Below are the code and all the weights of a small trained network. Each question names an input and a class and asks about switching units off, where a switched-off unit gives its printed mean instead of its output.

import numpy as np


def w(rows, s, z=0):
    codes = np.array(rows[::2]) - 128.0
    scale = np.full(codes.shape[1], s)
    scale[-1] = z or s
    return codes * scale


def norm(h):
    return h / np.sqrt((h * h).mean(-1, keepdims=True) + 1e-5)


def f(y):
    return np.maximum(y, 0)


def log_softmax(a):
    a = a - a.max(-1, keepdims=True)
    return a - np.log(np.exp(a).sum(-1, keepdims=True))


def net(x, mask):
    res = np.array(x, float).reshape(1, 8) / 4 @ E
    u = 0
    for l in range(4):
        y = f(norm(res) @ A[l][:, :-1].T + A[l][:, -1])
        res = res + np.where(mask[u : u + 3], y, B[l][:, -1]) @ B[l][:, :-1]
        u += 3
    return log_softmax(norm(res)[-1] @ U[:, :-1].T + U[:, -1])


A, B = {}, {}
E = w([
[151,31,122,228,80,130,155,71,141,211,127],'x0',
[98,98,155,120,162,83,156,111,251,180,162],'x1',
[151,137,134,137,130,139,111,134,141,128,138],'x2',
[141,129,127,129,133,128,130,128,127,131,134],'x3',
[133,130,109,114,138,123,103,118,124,148,127],'x4',
[131,128,121,122,139,139,143,112,125,127,127],'x5',
[122,106,120,122,126,120,134,133,134,116,101],'x6',
[97,168,2,198,80,114,174,157,115,97,169],'x7',
],0.011)
A[0] = w([
[117,147,70,79,170,67,178,144,253,126,186,3],'0.n1',
[167,65,134,170,129,145,130,142,25,150,134,68],'0.n2',
[158,65,230,106,85,171,134,85,95,172,110,102],'0.n3',
],0.006,0.007)
B[0] = w([
[151,6,135,90,69,225,24,59,154,80,129,184],'0.n1',
[110,16,190,213,59,196,34,59,164,97,91,186],'0.n2',
[63,188,142,132,178,36,53,20,186,1,91,252],'0.n3',
],0.0078,0.0046)
A[1] = w([
[77,145,66,85,164,125,142,172,252,99,216,5],'1.n1',
[75,170,174,152,192,55,176,156,235,255,136,227],'1.n2',
[144,55,101,217,134,148,112,147,103,188,143,19],'1.n3',
],0.0057,0.0018)
B[1] = w([
[6,110,125,110,140,159,87,122,146,91,118,241],'1.n1',
[155,123,115,127,207,132,170,138,156,146,129,254],'1.n2',
[147,166,93,81,83,100,224,130,112,103,61,210],'1.n3',
],0.014,0.0038)
A[2] = w([
[182,58,212,141,152,99,122,90,131,204,84,75],'2.n1',
[137,113,254,30,182,150,79,142,88,109,92,1],'2.n2',
[141,100,103,120,149,91,140,95,46,39,115,175],'2.n3',
],0.0085,0.0023)
B[2] = w([
[67,126,129,189,222,153,92,151,117,115,118,198],'2.n1',
[209,126,97,113,8,101,204,121,111,208,142,254],'2.n2',
[151,151,132,115,119,117,107,146,90,85,151,207],'2.n3',
],0.012,0.0091)
A[3] = w([
[116,92,86,74,127,105,241,129,202,192,141,2],'3.n1',
[118,23,45,239,26,187,216,131,120,199,95,84],'3.n2',
[180,125,254,203,105,177,21,78,92,181,62,24],'3.n3',
],0.0067,0.0039)
B[3] = w([
[90,151,188,112,101,139,130,227,169,187,248,213],'3.n1',
[195,153,201,49,103,108,100,116,151,192,128,255],'3.n2',
[54,69,84,124,90,168,106,138,112,78,166,216],'3.n3',
],0.013,0.0054)
U = w([
[226,156,132,97,54,111,133,109,67,130,102,157],'0',
[68,91,103,117,99,163,68,95,136,48,123,252],'1',
[132,142,162,64,129,119,139,166,191,185,179,75],'2',
[133,94,141,177,249,119,129,84,162,137,111,64],'3',
[130,208,63,144,157,148,117,197,51,49,134,74],'4',
],0.016,0.0033)

Each question gives the input, the list of numbers given to net, and the class t.
The units are the neurons (one row each of A and B). Each row of codes is followed by its name. A weight is (code - 128) times the scale printed after its matrix; where a second scale follows, it is the last column's (A, B and U).
mask holds one flag per neuron, layer by layer. A switched-off neuron (its flag False) gives its mean, the last column of its row in B, instead of its output. The means were averaged over made-up inputs and are rounded, as every weight is.
A unit's drop is (log p(t) with every unit on - log p(t) with that unit switched off) / (log p(t) with every unit on - log p(t) with every unit switched off).
The circuit of an input: a set's keep is (log p(t) with only the set's units on - log p(t) with every unit switched off) / (log p(t) with every unit on - log p(t) with every unit switched off). Starting from all 12 units, units are removed one at a time, each time the one whose removal leaves the highest keep (on an exact tie, the one counted first), for as long as the keep stays at least 0.8.
circuit, biggest first: the units of the circuit, biggest drop first
unit that matters most: the unit with the biggest drop
k most important neurons: the k neurons with the biggest drops, biggest first
top k neurons in layer l: the k neurons of layer l with the biggest drops, biggest first
drop of u: that unit's drop, to one decimal
input [-1,6,-2,-7,-5,2,5,5], class 1: circuit, biggest first	[0.n1]
input [-5,2,-2,-5,-3,0,4,6], class 1: 2 most important neurons	[1.n1, 0.n1]
input [0,5,4,-5,-4,6,6,6], class 1: 4 most important neurons	[1.n1, 2.n2, 0.n1, 1.n2]
input [-6,-7,7,-2,-5,7,3,0], class 0: top 2 neurons in layer 2	[2.n1, 2.n2]
input [8,1,-3,1,0,-3,1,-1], class 3: 2 most important neurons	[2.n2, 2.n1]
input [-8,-6,-7,8,6,-5,-3,0], class 0: 2 most important neurons	[2.n2, 2.n1]
input [1,-5,-7,4,-3,8,3,-7], class 1: 4 most important neurons	[0.n3, 3.n3, 0.n2, 2.n1]
input [4,1,-3,-5,-5,-4,-8,-3], class 3: top 2 neurons in layer 1	[1.n2, 1.n1]
input [-8,0,-5,-2,0,-2,8,0], class 0: 2 most important neurons	[2.n2, 2.n1]
input [1,-2,-6,0,-4,-8,-6,7], class 0: 3 most important neurons	[0.n3, 3.n2, 2.n1]
input [0,0,6,-7,-6,1,6,-4], class 0: 3 most important neurons	[2.n2, 0.n2, 0.n3]
input [3,1,-2,-2,3,-4,-7,-7], class 3: 2 most important neurons	[1.n2, 2.n1]
input [-2,0,4,7,2,0,8,-1], class 0: top 2 neurons in layer 1	[1.n2, 1.n1]
input [3,1,1,4,-7,1,4,-5], class 3: unit that matters most	0.n1
input [3,-2,0,-4,-1,2,-4,-8], class 1: 2 most important neurons	[0.n3, 3.n3]
input [4,8,4,-8,-2,5,6,-8], class 3: drop of 2.n1	0.5
input [7,-6,1,7,-4,-7,-1,-1], class 1: drop of 3.n3	0.1
input [-2,-2,-4,-4,-1,4,-3,-8], class 0: drop of 2.n2	5.3
input [-4,3,2,1,4,-5,7,1], class 1: top 2 neurons in layer 1	[1.n1, 1.n2]
input [-6,-4,3,0,-4,-2,4,-2], class 0: circuit, biggest first	[2.n2]
